Below is a small trained network, with its code and all its weights. Each question gives an input and a class and asks what happens when units are switched off, that is, made to give their printed mean instead of their output.

import numpy as np


def w(rows, s, z=0):
    codes = np.array(rows[::2]) - 128.0
    scale = np.full(codes.shape[1], s)
    scale[-1] = z or s
    return codes * scale


def f(y):
    return y / 2 * (1 + np.tanh(0.7978845608 * (y + 0.044715 * y**3)))


def log_softmax(a):
    a = a - a.max(-1, keepdims=True)
    return a - np.log(np.exp(a).sum(-1, keepdims=True))


def net(x, mask):
    res = np.array(x, float).reshape(1, 8) / 4 @ E
    y = f(res @ A[0][:, :-1].T + A[0][:, -1])
    res = res + np.where(mask, y, B[0][:, -1]) @ B[0][:, :-1]
    return log_softmax(res[-1] @ U[:, :-1].T + U[:, -1])


A, B = {}, {}
E = w([
[145,141,121,134,71,108],'x0',
[64,46,124,87,192,113],'x1',
[100,183,125,139,149,93],'x2',
[129,113,76,97,201,64],'x3',
[87,180,141,70,161,38],'x4',
[180,230,136,211,94,84],'x5',
[36,159,198,60,86,86],'x6',
[166,56,98,114,254,100],'x7',
],0.0079)
A[0] = w([
[135,126,87,106,184,93,204],'N0',
[150,54,109,134,126,217,188],'N1',
[159,59,130,136,144,158,134],'N2',
[53,139,193,1,108,114,251],'N3',
[157,58,88,122,167,166,198],'N4',
[81,99,146,87,128,122,108],'N5',
],0.01,0.0029)
B[0] = w([
[153,117,105,136,190,61,208],'N0',
[96,116,132,92,75,238,227],'N1',
[129,103,94,105,134,198,187],'N2',
[2,148,142,153,105,88,255],'N3',
[147,40,54,36,177,177,228],'N4',
[66,139,75,103,146,84,167],'N5',
],0.0092,0.009)
U = w([
[141,73,108,99,131,192,111],'0',
[205,144,100,161,219,75,161],'1',
[67,140,139,126,137,83,4],'2',
[169,238,152,208,12,165,251],'3',
],0.011,0.0018)

Each question gives the input, the list of numbers given to net, and the class t.
The units are the neurons (one row each of A and B). Each row of codes is followed by its name. A weight is (code - 128) times the scale printed after its matrix; where a second scale follows, it is the last column's (A, B and U).
mask holds one flag per neuron, in row order. A switched-off neuron (its flag False) gives its mean, the last column of its row in B, instead of its output. The means were averaged over made-up inputs and are rounded, as every weight is.
A unit's drop is (log p(t) with every unit on - log p(t) with that unit switched off) / (log p(t) with every unit on - log p(t) with every unit switched off).
The circuit of an input: a set's keep is (log p(t) with only the set's units on - log p(t) with every unit switched off) / (log p(t) with every unit on - log p(t) with every unit switched off). Starting from all 6 units, units are removed one at a time, each time the one whose removal leaves the highest keep (on an exact tie, the one counted first), for as long as the keep stays at least 0.8.
circuit, biggest first: the units of the circuit, biggest drop first
most important unit: the unit with the biggest drop
k most important neurons: the k neurons with the biggest drops, biggest first
drop when u is switched off: that unit's drop, to one decimal
input [6,-4,5,-4,8,-8,-8,5], class 1: most important unit	N0
input [1,2,1,8,4,2,-1,-1], class 1: circuit, biggest first	[N0, N1]
input [3,0,8,8,-4,-2,4,3], class 1: circuit, biggest first	[N1, N0]
input [8,5,7,-6,2,0,-5,-3], class 3: 2 most important neurons	[N4, N0]
input [-7,-3,-7,1,5,-8,5,8], class 2: 3 most important neurons	[N3, N5, N0]
input [4,0,2,8,5,-2,-8,-6], class 1: 2 most important neurons	[N3, N1]
input [4,3,-3,-2,7,2,-2,3], class 1: drop when N1 is switched off	0.3
input [5,-8,-6,7,-2,-6,8,-2], class 2: drop when N0 is switched off	0.0
input [-5,-4,-7,-6,8,-6,6,8], class 2: drop when N5 is switched off	0.0
input [0,8,-5,6,-4,2,7,3], class 2: 2 most important neurons	[N3, N5]
